Here is a tiny trained network, its code and every weight. The questions are about switching its units off for an input and a target symbol, where a switched-off unit gives its printed mean instead of its output.

import numpy as np


def w(rows, s, z=0):
    codes = np.array(rows[::2]) - 128.0
    scale = np.full(codes.shape[1], s)
    scale[-1] = z or s
    return codes * scale


def norm(h):
    return h / np.sqrt((h * h).mean(-1, keepdims=True) + 1e-5)


def f(y):
    return y / 2 * (1 + np.tanh(0.7978845608 * (y + 0.044715 * y**3)))


def softmax(a):
    e = np.exp(a - a.max(-1, keepdims=True))
    return e / e.sum(-1, keepdims=True)


def log_softmax(a):
    a = a - a.max(-1, keepdims=True)
    return a - np.log(np.exp(a).sum(-1, keepdims=True))


def net(x, mask):
    ids = ['ΣΨΩβγζηθξ'.index(c) for c in x.split()]
    T = len(ids)
    res = E[ids] + P[:T]
    u = 0
    for l in range(2):
        q, k, v = (norm(res) @ M[l].T for M in (Q, K, V))
        z = softmax(np.where(np.tri(T) > 0, q @ k.T / 4**0.5, -1e9)) @ v
        res = res + np.where(mask[u], z, O[l][:, -1]) @ O[l][:, :-1]
        u += 1
        y = f(norm(res) @ A[l][:, :-1].T + A[l][:, -1])
        res = res + np.where(mask[u : u + 8], y, B[l][:, -1]) @ B[l][:, :-1]
        u += 8
    return log_softmax(norm(res)[-1] @ U[:, :-1].T + U[:, -1])


Q, K, V, O, A, B = {}, {}, {}, {}, {}, {}
E = w([
[102,217,167,108,36,133,163,102,172,137,116,84],'Σ',
[159,139,209,45,134,109,170,116,59,71,121,101],'Ψ',
[122,87,178,121,58,79,35,205,148,129,176,108],'Ω',
[56,127,150,110,119,116,110,104,137,89,104,72],'β',
[147,154,93,78,103,69,167,152,121,130,63,82],'γ',
[112,151,89,70,60,169,86,142,52,137,141,136],'ζ',
[145,105,144,83,150,145,163,57,151,254,130,178],'η',
[161,147,110,148,59,133,180,190,90,84,171,126],'θ',
[95,218,118,76,122,23,120,82,197,82,248,207],'ξ',
],0.0057)
P = w([
[93,65,114,180,59,48,131,89,171,46,191,57],'0',
[164,22,98,172,117,184,206,124,156,28,175,13],'1',
[191,3,82,172,53,124,182,23,140,27,203,36],'2',
[139,40,94,156,59,88,149,71,131,54,171,66],'3',
[75,106,127,184,116,61,159,111,157,78,135,81],'4',
[60,105,160,140,107,52,159,137,155,74,123,99],'5',
[15,135,192,147,140,42,157,161,129,90,101,84],'6',
],0.0019)
Q[0] = w([
[116,96,168,38,93,67,147,105,118,121,166,125],'L0H0',
[60,156,175,85,128,5,105,72,133,125,171,147],'L0H0',
[95,99,138,90,70,22,162,95,132,138,195,132],'L0H0',
[168,63,99,172,146,230,114,148,63,148,93,92],'L0H0',
],0.0029)
K[0] = w([
[136,50,138,154,122,169,146,118,100,170,54,127],'L0H0',
[152,54,175,104,182,171,114,70,155,251,124,132],'L0H0',
[154,58,138,193,115,204,189,117,128,206,70,122],'L0H0',
[70,141,156,134,56,95,66,216,105,27,106,85],'L0H0',
],0.0031)
V[0] = w([
[172,111,136,194,185,174,78,86,123,139,57,150],'L0H0',
[108,176,119,103,86,114,129,238,69,26,131,36],'L0H0',
[182,2,119,128,130,180,175,75,160,220,74,174],'L0H0',
[95,242,106,73,110,14,95,191,143,14,190,160],'L0H0',
],0.0024)
O[0] = w([
[53,143,83,67,187,125,178,160,43,146,116,115,3],'L0H0',
[155,114,153,69,97,74,81,68,193,116,181,168,137],'L0H0',
[117,144,105,229,187,72,107,230,1,156,111,117,95],'L0H0',
[188,52,98,72,78,136,160,39,192,136,168,119,225],'L0H0',
],0.0033,0.0031)
A[0] = w([
[224,72,170,138,28,141,123,84,130,67,143,115,150],'L0N0',
[158,80,101,69,151,155,142,100,164,188,163,196,47],'L0N1',
[145,135,60,145,52,104,117,190,64,46,102,55,173],'L0N2',
[42,198,82,190,175,115,144,240,8,176,132,208,162],'L0N3',
[186,132,145,94,80,76,194,148,86,27,139,80,151],'L0N4',
[238,99,111,67,122,76,122,120,252,40,168,199,54],'L0N5',
[87,86,119,158,121,96,71,248,99,118,54,94,2],'L0N6',
[108,150,129,157,122,169,158,138,106,185,78,173,48],'L0N7',
],0.003,0.0015)
B[0] = w([
[82,106,188,158,223,90,126,183,125,119,29,149,226],'L0N0',
[98,146,178,254,91,152,50,146,139,38,175,124,146],'L0N1',
[163,131,213,230,85,193,151,164,80,106,167,156,155],'L0N2',
[214,62,110,43,100,254,104,68,157,175,80,141,182],'L0N3',
[69,96,151,224,164,105,97,162,231,145,145,171,182],'L0N4',
[87,147,74,37,153,110,143,202,41,203,143,166,254],'L0N5',
[154,162,145,69,67,140,137,56,69,55,174,148,125],'L0N6',
[68,77,159,39,159,70,84,99,108,172,216,133,113],'L0N7',
],0.0026,0.0053)
Q[1] = w([
[149,55,128,199,90,240,179,86,95,163,157,117],'L1H0',
[125,178,77,6,147,135,113,191,82,140,108,162],'L1H0',
[203,102,5,63,200,128,119,73,158,145,180,156],'L1H0',
[104,128,241,149,110,97,128,185,99,139,81,75],'L1H0',
],0.0031)
K[1] = w([
[80,227,110,137,177,52,192,131,128,62,251,228],'L1H0',
[164,97,157,84,97,236,120,142,82,123,56,24],'L1H0',
[145,115,171,123,21,118,86,168,188,46,134,37],'L1H0',
[83,123,70,155,201,130,140,70,65,227,128,212],'L1H0',
],0.0028)
V[1] = w([
[61,151,167,186,176,80,117,127,116,179,194,157],'L1H0',
[63,220,88,99,103,71,107,188,139,42,159,164],'L1H0',
[131,102,101,80,176,161,88,49,152,252,130,159],'L1H0',
[195,61,119,165,118,178,172,82,91,210,123,95],'L1H0',
],0.0032)
O[1] = w([
[86,182,111,234,175,70,219,145,165,184,163,153,95],'L1H0',
[211,178,128,239,167,242,97,166,3,114,107,68,233],'L1H0',
[70,181,61,61,118,39,118,114,139,71,227,229,182],'L1H0',
[95,122,135,75,101,86,147,96,220,177,139,138,4],'L1H0',
],0.0035,0.0016)
A[1] = w([
[82,115,128,95,190,90,102,48,171,139,183,153,143],'L1N0',
[103,126,103,126,166,98,66,71,170,75,128,63,2],'L1N1',
[166,115,146,192,90,114,147,170,109,29,182,117,136],'L1N2',
[162,103,92,90,148,118,114,163,153,104,30,107,4],'L1N3',
[170,111,158,155,139,194,87,73,99,109,133,132,98],'L1N4',
[172,195,128,255,134,154,175,154,68,119,164,133,146],'L1N5',
[108,131,141,173,91,87,98,181,171,78,140,160,151],'L1N6',
[150,102,86,62,76,131,122,122,143,142,89,141,35],'L1N7',
],0.0046,0.0018)
B[1] = w([
[77,167,20,134,99,54,182,164,154,92,149,198,254],'L1N0',
[62,86,90,115,191,197,86,136,96,170,58,116,145],'L1N1',
[99,214,86,235,219,128,150,101,63,164,127,162,230],'L1N2',
[169,117,3,127,89,81,158,150,118,142,107,153,121],'L1N3',
[85,118,98,104,67,105,96,179,139,87,171,177,149],'L1N4',
[136,223,145,195,232,134,135,174,105,54,94,29,179],'L1N5',
[118,139,120,136,189,137,198,126,186,191,120,88,225],'L1N6',
[170,191,138,156,141,156,111,185,55,114,112,49,149],'L1N7',
],0.0037,0.0033)
U = w([
[146,189,215,105,29,160,147,40,232,127,110,59,19],'Σ',
[140,125,119,84,15,210,47,179,41,54,183,159,91],'Ψ',
[118,216,116,223,220,127,166,146,45,118,125,79,252],'Ω',
[7,46,58,97,176,150,66,86,173,70,36,79,91],'β',
[195,97,118,49,205,197,125,38,116,247,139,144,170],'γ',
[230,103,28,81,87,35,145,194,120,119,41,62,47],'ζ',
[73,156,45,91,87,42,172,76,180,128,217,232,202],'η',
[120,28,190,187,127,79,68,243,222,189,189,108,58],'θ',
[195,43,254,63,169,60,158,103,103,20,93,189,51],'ξ',
],0.0037,0.0014)

Each question gives the input, a string of symbols that net reads in full, and the target symbol t.
The units are the heads (4 rows each of Q, K, V and O) and the neurons (one row each of A and B). Each row of codes is followed by its name. A weight is (code - 128) times the scale printed after its matrix; where a second scale follows, it is the last column's (O, A, B and U).
mask holds one flag per unit, layer by layer, with each layer's heads first. A switched-off unit (its flag False) gives its mean, the last column of its rows in O or B, instead of its output. The means were averaged over made-up inputs and are rounded, as every weight is.
A unit's drop is (log p(t) with every unit on - log p(t) with that unit switched off) / (log p(t) with every unit on - log p(t) with every unit switched off).
The circuit of an input: a set's keep is (log p(t) with only the set's units on - log p(t) with every unit switched off) / (log p(t) with every unit on - log p(t) with every unit switched off). Starting from the 12 units with the biggest drops (on a tie, the unit counted first), units are removed one at a time, each time the one whose removal leaves the highest keep (on an exact tie, the one counted first), for as long as the keep stays at least 0.8.
units of the circuit, in order: the units of the circuit, biggest drop first
k most important neurons: the k neurons with the biggest drops, biggest first
k most important neurons of layer l: the k neurons of layer l with the biggest drops, biggest first
drop of u: that unit's drop, to one decimal
input γ η ζ, target η: units of the circuit, in order -> (L1H0 L0H0 L0N2)
input ξ η ζ β ξ Σ, target Ω: 4 most important neurons -> (L1N5 L0N5 L0N2 L0N0)
input θ ξ ζ ζ Ψ ζ η, target η: most important neuron -> (L1N0)
input Σ η ξ Ω, target Ω: units of the circuit, in order -> (L0H0 L1N2)
input ζ β ξ ζ Ψ η, target η: 2 most important neurons of layer 0 -> (L0N7 L0N2)
input ξ ξ η ζ, target Ω: 3 most important neurons -> (L0N5 L0N3 L0N2)
input Ψ β Ψ ξ ζ η γ, target η: 3 most important neurons -> (L0N4 L0N2 L0N5)
input ξ ξ η Ψ, target Ω: 3 most important neurons -> (L0N5 L0N2 L0N0)
input γ ξ ξ θ, target Ω: 2 most important neurons -> (L1N2 L0N3)
input Ψ η γ, target η: units of the circuit, in order -> (L1H0 L0H0 L0N2)
input β η ξ Σ, target Ω: 2 most important neurons -> (L1N5 L0N2)
input η β ξ ξ ζ ζ ζ, target Σ: 4 most important neurons -> (L0N3 L0N5 L1N0 L0N0)
input ξ ξ η, target Ω: 2 most important neurons -> (L1N5 L0N3)
input γ η Ψ, target η: most important neuron of layer 0 -> (L0N4)
input Ψ ζ η ζ, target η: 2 most important neurons of layer 0 -> (L0N2 L0N3)
input ξ ζ η ξ Ψ, target Ω: 2 most important neurons of layer 0 -> (L0N5 L0N0)
input ξ ζ η ξ Ω, target Ω: 3 most important neurons -> (L0N5 L1N2 L0N6)
input η Ψ ξ β, target Ω: 2 most important neurons of layer 1 -> (L1N2 L1N5)
input Σ η ξ, target Ω: 2 most important neurons -> (L0N3 L1N5)
input θ ξ ζ η Ψ β, target η: most important neuron of layer 1 -> (L1N5)
input β η ξ ξ ξ ζ, target Ω: drop of L1N6 -> 0.0
input ζ η ξ ξ, target Ω: drop of L0H0 -> 1.1
input β ζ ξ θ, target Ω: drop of L1N2 -> 0.2
